In the rows, 128 means zero.
Each row of numbers belongs to one of the nodes below and depends on some of the facts about them. Some rows are named. Which node is each other row?

Some facts about the nodes:
Z_366 {ζ=468, β=Z_210}
Z_585 {ζ=935, Ψ=Z_176, β=Z_602}
Z_639 {ζ=468, Ψ=Z_852, β=Z_852}
Z_722 {ζ=935, β=Z_857}
Z_324 {ζ=834, Ψ=Z_45, β=Z_535, Σ=Z_433}
Z_699 {ζ=468, β=Z_210}
Z_893 {ζ=468, β=Z_840}
Z_91 {ζ=582, β=Z_471}
Z_899 {ζ=656, β=Z_272}
Z_712 {ζ=468, Ψ=Z_273, β=Z_330, Σ=Z_166,Z_595,Z_524}
Z_130 {ζ=468, Ψ=Z_45, β=Z_535}
Z_315 {ζ=656, β=Z_350}
Z_979 {ζ=468, β=Z_889, Σ=Z_273}
Z_41 {ζ=812, β=Z_734}
Z_3 {ζ=468, β=Z_209}
Z_458 {ζ=812, Ψ=Z_602, β=Z_322, Σ=Z_693,Z_114,Z_396}
Z_590 {ζ=656, β=Z_333}
Z_179 {ζ=582, β=Z_664}
Z_697 {ζ=656, β=Z_840}
Z_17 {ζ=935, Ψ=Z_114, β=Z_664}
Z_935 {ζ=656, Ψ=Z_802, β=Z_272}
Z_748 {ζ=582, β=Z_513}
Z_549 {ζ=935, Ψ=Z_612, β=Z_232, Σ=Z_536}
Z_32 {ζ=656, Ψ=Z_532, β=Z_210}
Z_768 {ζ=834, β=Z_791, Σ=Z_957}
Z_716 {ζ=935, Ψ=Z_45, β=Z_27, Σ=Z_773}
Z_718 {ζ=656, Ψ=Z_532, β=Z_210}
Z_512 {ζ=582, Ψ=Z_990, β=Z_513, Σ=Z_77}
Z_433 {ζ=468, Ψ=Z_368, β=Z_535, Σ=Z_130}
Z_883 {ζ=935, Ψ=Z_176, β=Z_272}
Z_558 {ζ=844, β=Z_840, Σ=Z_697}
Z_920 {ζ=468, Ψ=Z_857, β=Z_176, Σ=Z_732}
Z_450 {ζ=935, β=Z_513, Σ=Z_748}
Z_856 {ζ=656, β=Z_232, Σ=Z_536}
Z_594 {ζ=468, β=Z_443, Σ=Z_553}
Z_739 {ζ=582, β=Z_176}
Z_849 {ζ=656, β=Z_793}
Z_536 {ζ=582, β=Z_232}
Z_633 {ζ=812, β=Z_471}
Z_495 {ζ=844, Ψ=Z_450, β=Z_852, Σ=Z_544}
Z_963 {ζ=935, β=Z_513, Σ=Z_77}
Z_775 {ζ=656, Ψ=Z_322, β=Z_708}
Z_319 {ζ=834, Ψ=Z_45, β=Z_341}
Z_401 {ζ=935, Ψ=Z_45, β=Z_793}
Z_197 {ζ=834, Ψ=Z_322, β=Z_272}
Z_759 {ζ=935, β=Z_708, Σ=Z_84}
Z_429 {ζ=812, β=Z_341}
Z_323 {ζ=656, β=Z_27, Σ=Z_716}
Z_193 {ζ=834, Ψ=Z_45, β=Z_141}
Z_71 {ζ=468, β=Z_791}
Z_553 {ζ=844, β=Z_443, Σ=Z_329}
Z_612 {ζ=812, β=Z_232}
Z_802 {ζ=834, β=Z_708}
Z_524 {ζ=935, Ψ=Z_612, β=Z_330}
Z_318 {ζ=935, β=Z_389}
Z_541 {ζ=582, β=Z_341}
Z_108 {ζ=935, Ψ=Z_114, β=Z_350}
Z_980 {ζ=935, Ψ=Z_45, β=Z_793}
Z_496 {ζ=656, β=Z_852, Σ=Z_639}
Z_464 {ζ=844, Ψ=Z_513, β=Z_368}
Z_595 {ζ=656, β=Z_330}
Z_579 {ζ=468, β=Z_350, Σ=Z_128}
Z_626 {ζ=468, β=Z_664, Σ=Z_179}
Z_329 {ζ=834, β=Z_443, Σ=Z_553}
Z_521 {ζ=935, Ψ=Z_114, β=Z_852}
Z_220 {ζ=935, Ψ=Z_322, β=Z_209, Σ=Z_880}
Z_532 {ζ=468, β=Z_231}
Z_732 {ζ=656, β=Z_176, Σ=Z_920}
Z_112 {ζ=812, β=Z_443, Σ=Z_553}
Z_817 {ζ=582, β=Z_889, Σ=Z_273}
Z_128 {ζ=834, Ψ=Z_114, β=Z_350}
Z_599 {ζ=935, β=Z_443}
Z_33 {ζ=834, β=Z_857}
Z_860 {ζ=468, Ψ=Z_664, β=Z_210}
Z_577 {ζ=468, β=Z_272}
Z_949 {ζ=844, β=Z_990}
Z_728 {ζ=935, Ψ=Z_114, β=Z_471, Σ=Z_942}
Z_548 {ζ=656, β=Z_209}
Z_461 {ζ=935, β=Z_209}
Z_625 {ζ=468, Ψ=Z_389, β=Z_322}
Z_880 {ζ=468, Ψ=Z_350, β=Z_209}
Z_137 {ζ=844, β=Z_602}
Z_773 {ζ=468, β=Z_27}
Z_166 {ζ=468, Ψ=Z_513, β=Z_330}
Z_419 {ζ=582, β=Z_664}
Z_418 {ζ=582, Ψ=Z_664, β=Z_350}
Z_865 {ζ=468, Ψ=Z_443, β=Z_793}
Z_237 {ζ=656, Ψ=Z_322, β=Z_791, Σ=Z_71}
Z_396 {ζ=935, β=Z_322}
Z_952 {ζ=582, β=Z_333, Σ=Z_357}
Z_957 {ζ=844, β=Z_791}
Z_357 {ζ=468, Ψ=Z_322, β=Z_333, Σ=Z_590,Z_654}
Z_45 {ζ=468, Ψ=Z_322, β=Z_176}
Z_715 {ζ=468, β=Z_231, Σ=Z_667}
Z_958 {ζ=935, β=Z_231, Σ=Z_715}
Z_976 {ζ=812, β=Z_791}
Z_16 {ζ=468, β=Z_368, Σ=Z_794}
Z_692 {ζ=582, β=Z_389}
Z_334 {ζ=656, Ψ=Z_322, β=Z_602}
Z_866 {ζ=468, β=Z_368, Σ=Z_16}
Z_794 {ζ=468, β=Z_368}
Z_164 {ζ=844, β=Z_333, Σ=Z_590}
Z_114 {ζ=656, Ψ=Z_350, β=Z_322}
Z_588 {ζ=582, β=Z_209, Σ=Z_220}
Z_84 {ζ=656, β=Z_708, Σ=Z_414}
Z_195 {ζ=468, β=Z_990}
Z_706 {ζ=844, Ψ=Z_322, β=Z_341}
Z_719 {ζ=935, β=Z_341}
Z_654 {ζ=935, Ψ=Z_990, β=Z_333}
Z_273 {ζ=834, β=Z_889, Σ=Z_979}
Z_77 {ζ=844, β=Z_513, Σ=Z_450}
Z_544 {ζ=844, Ψ=Z_807, β=Z_852, Σ=Z_496}
Z_414 {ζ=935, Ψ=Z_176, β=Z_708}
Z_667 {ζ=582, Ψ=Z_368, β=Z_231, Σ=Z_715}
Z_365 {ζ=656, β=Z_330}
Z_807 {ζ=582, Ψ=Z_990, β=Z_602}
Z_907 {ζ=844, Ψ=Z_45, β=Z_793, Σ=Z_865}
Z_348 {ζ=935, β=Z_368, Σ=Z_464}
Z_693 {ζ=468, Ψ=Z_210, β=Z_322}
Z_918 {ζ=656, Ψ=Z_350, β=Z_471}
Z_216 {ζ=935, β=Z_176, Σ=Z_45,Z_732}
Z_942 {ζ=468, Ψ=Z_852, β=Z_471}
Z_351 {ζ=812, Ψ=Z_176, β=Z_232}
Z_576 {ζ=656, Ψ=Z_322, β=Z_389}

Known rows:
[ 94 124 114 119 125 112 120 107 137  84 132 129 124 137 123 133 121 122
 121 130 133 124 122 141 172 116 152 113 167 154 132 128 145 132 129 107
 121 112 123 135 108 125 103 111] : Z_654
[132 121 129 129 121 130 126 124 128 132 130 126 129 128 128 127 136 131
 130 125 128 121 134 123 134 121 128 125 127 132 129 121 127 127 120 130
 141 119 128 127 130 128 130 125] : Z_976
[157 131 140 128 173 116 123 131 133 126 146 115 124 125 130 132 113 138
 126 133 128 138 137 129 129 121 128 113 110 121 129 106 129 127 154 129
 120 136 129 119 128 125 129 150] : Z_210
[170 140 129 131 186 118 122 140 127 132 155 119 127 124 121 129 119 136
 130 136 130 145 140 118 108 114 126 102  99 118 133  78 129 137 151 131
 119 136 127 108 134 131 114 155] : Z_176
[126 126 114 132 126 125 128 131 131 135 128 132 124 130 124 127 126 128
 126 122 130 123 133 121 137 134 131 128 127 140 123 102 127 125 116 130
 129 116 126 134 127 130 131 116] : Z_418
[106 120 130 121 113 121 121 115 140 130 125 138 135 134 122 123 130 123
 127 131 127 133 132 139 122 118 118 148 136 131 148  93 122 115 127 125
 117 121 129 142 138 119 147 123] : Z_108
[132 121 130 129 122 129 126 124 128 132 130 126 129 127 128 127 135 131
 130 125 128 121 134 124 135 120 128 125 127 132 129 121 126 127 120 131
 141 119 128 127 130 128 130 125] : Z_633
[106 120 113 119 135 128 115 113 126 101 138 128 129 127 121 127 129 123
 126 136 137 149 121 125 149 110 149 103 148 143 132 118 138 127 136 114
 139 113 130 124 109 119  68 103] : Z_164
[129 127 120 131 129 127 127 130 129 136 130 132 127 129 128 126 128 134
 126 125 127 126 136 119 136 134 131 124 125 141 122 108 127 123 120 130
 134 116 125 133 129 127 127 120] : Z_739
[135 119 130 130 118 107 139 139 128 120 127 130 133 133 128 129 128 130
 130 127 129 108 130 122 131 129 133 132 141 143 137  97 135 148 111 140
 112 124 106 130 134 133 151 147] : Z_166
[116 126 112 130 131 136 120 121 133 138 126 131 127 135 124 129 130 121
 127 119 127 129 127 133 127 125 124 130 130 125 129 160 121 123 115 121
 136 122 135 127 126 132 130 123] : Z_549
[121 130 123 128 125 132 126 124 130 130 126 132 131 133 128 127 134 128
 128 126 124 125 130 130 126 127 126 127 133 131 130 152 127 129 118 122
 134 123 127 127 131 129 131 131] : Z_318
[144 131 132 129 152 121 125 130 131 125 138 122 124 127 127 131 119 131
 127 130 129 130 132 130 129 124 127 122 117 123 129 114 128 128 142 128
 120 134 131 124 127 129 131 138] : Z_141
[151 164 134 127  82 129 144 149 145 158 120 105 114  99 117 119 128 112
 139 148 111 125 129 130 131 104 126 116 135 116 117  65 137 115 135 106
 160 132 133 133 147 106 121 135] : Z_450
[150 132 135 129 164 117 124 131 132 124 142 119 122 127 127 132 113 132
 127 131 130 133 133 132 128 123 127 120 113 120 129 103 129 129 150 129
 113 137 132 122 126 129 133 143] : Z_535
[152 131 134 129 169 114 123 130 133 126 144 117 122 127 127 133 112 133
 127 130 130 135 134 132 130 120 128 119 112 120 130  96 129 128 150 129
 114 137 130 121 126 127 134 145] : Z_791
[125 115 119 131 127 128 127 131 130 134 128 129 129 132 127 129 128 125
 129 121 131 126 126 124 128 130 129 132 131 132 130 140 124 130 113 133
 130 121 127 128 125 133 131 127] : Z_920
[ 93 139 122 129 107 142 124 114 107 138 105 133 127 126 133 129 138 127
 125 118 127 130 117 129 130 126 126 141 133 122 117 124 127 122 117 131
 133 133 126 129 120 124 128 107] : Z_324
[115 112 139 122 105 114 126 120 136 126 130 133 137 131 124 123 131 125
 129 133 130 127 134 134 126 116 121 149 138 135 149  67 125 123 124 134
 115 119 124 142 137 119 150 122] : Z_128

Which node is each row?
No name comes twice in this set of rows, the named rows included.
[103 119 127 122 116 128 118 113 141 135 125 138 134 134 122 123 129 121
 126 129 127 139 131 140 121 118 116 149 132 127 146 107 118 110 127 123
 123 121 135 142 135 119 143 117] -> Z_728
[147 123 159 118 161 111 118 121 140 126 148 121 133 124 132 125 115 143
 125 146 126 151 142 134 121 115 119 127 108 122 144  67 124 112 169 131
 112 133 131 131 138 110 137 146] -> Z_350
[127 120 126 129 125 134 124 125 129 137 132 124 129 129 128 127 134 127
 129 124 128 130 130 126 130 122 126 126 128 127 128 142 123 124 116 128
 143 119 133 125 126 128 122 122] -> Z_768
[136 153 154 123 169 128 120 120 108 131 126 119 128 117 147 130 122 156
 122 139 117 149 132 125 127 123 128 110 106 116 115 101 134 119 167 134
 122 149 117 115 127 111 122 151] -> Z_322
[136 120 134 127 129 132 129 133 128 132 133 126 133 126 134 125 133 135
 129 132 125 132 132 120 127 131 131 118 127 134 127 152 127 128 123 130
 143 120 125 124 130 125 117 135] -> Z_532
[137 129 106 136 128 127 127 133 124 136 133 132 127 129 112 127 137 117
 133 120 136 121 132 118 117 113 126 124 123 128 135  78 126 139 109 132
 130 121 127 122 132 138 125 120] -> Z_351
[122 113 118 130 135 151 113 115 129 147 130 127 127 130 129 128 136 128
 128 115 131 139 130 126 129 125 122 128 115 120 123 179 112 110 117 127
 157 116 148 124 121 131 117 107] -> Z_112
[129 109 158 117 114 108 133 127 137 118 127 135 148 131 136 121 133 141
 130 145 121 127 136 128 117 121 124 139 138 140 156  94 130 130 136 140
 113 126 106 138 149 115 155 159] -> Z_114
[128 119 129 127 121 127 132 132 130 125 123 130 134 131 130 128 132 127
 131 129 126 123 124 127 124 127 131 128 136 131 135 156 129 136 119 130
 130 128 119 127 131 130 132 142] -> Z_697
[118 125 117 129 136 142 118 119 132 141 128 132 129 135 128 128 132 127
 126 120 125 135 129 131 124 127 123 127 124 124 128 178 119 119 117 121
 142 122 136 124 126 130 126 125] -> Z_216

The same nodes again, as new rows of numbers:
Some rows with their names:
[145 109 118 145 126 154 102 118 129 116 116 141 138] : Z_193
[141 115 127 110 137 135 131 131 135 128 127 147 137] : Z_549
[137 117 144 122 139 124 128 136 132 124 131 152 126] : Z_856
[135 121 140  87 139 179 109 123 121 134 100 140 143] : Z_351
[143 120 128 115 139 141 128 131 127 119 120 153 139] : Z_935
[143 116 124  75 134 169 112 121 122 125  98 133 147] : Z_883
[150 153 122  76 135 152 103 129 112 108  98 174 127] : Z_114
[146 136  85  93 134 179 126 118 115 104  95 149 163] : Z_524
[148 136 121  68 133 169 114 116 128 136 103 175 138] : Z_128
[132 120 134 117 135 133 133 126 136 126 128 144 130] : Z_348
[140 115 116 118 132 135 127 126 128 132 121 147 132] : Z_768
[143 109 142 152 133 137  95 134 134 115 127 145 128] : Z_907
[143 119  96 105 130 138 139 109 123 130 114 126 142] : Z_893
[138 120 111 119 133 147 129 119 125 129 116 149 134] : Z_33
[143 119  93 106 130 140 140 109 124 129 115 129 143] : Z_195
[110 128 140 190 156 147 174  92 132 163 170 122 176] : Z_333
[118 125 127 189 157 138 167  98 126 162 168 119 173] : Z_791
[112 128 135 199 157 133 170  96 128 160 171 118 166] : Z_389
[110 128 134 200 157 126 173  97 126 158 173 115 162] : Z_664

Name these rows:
No name comes twice in this set of rows, the named rows included.
[149 117  88  97 131 144 138 110 122 132 111 129 150] -> Z_625
[116 143 157 162 156 126 156  97 132 168 170 141 147] -> Z_350
[140 139 104 109 135 169 124 124 112 101  99 153 152] -> Z_595
[145 121 116  68 133 180 111 120 117 119  90 132 155] -> Z_414
[115  70  88 228 158 143 154  46 124 109 118  95  61] -> Z_357
[109  90  69 225 173 144 191  61 125 106 123 129  64] -> Z_654
[140 117 129  75 134 175 115 119 124 126  99 134 145] -> Z_585
[110 129 117 229 159 106 193 100 131 159 188 123 162] -> Z_990
[143 142 117 140 102  91 186 117 173 152 146 177 146] -> Z_512
[106  81  77 205 162 142 172  54 124 129 118 111  51] -> Z_952
[147 123  82 100 130 146 138 109 117 124 106 126 149] -> Z_71
[135 123 109 123 133 139 127 122 121 124 115 146 128] -> Z_273
[149 131 128  75 136 175 118  96 132 143 102 164 121] -> Z_880

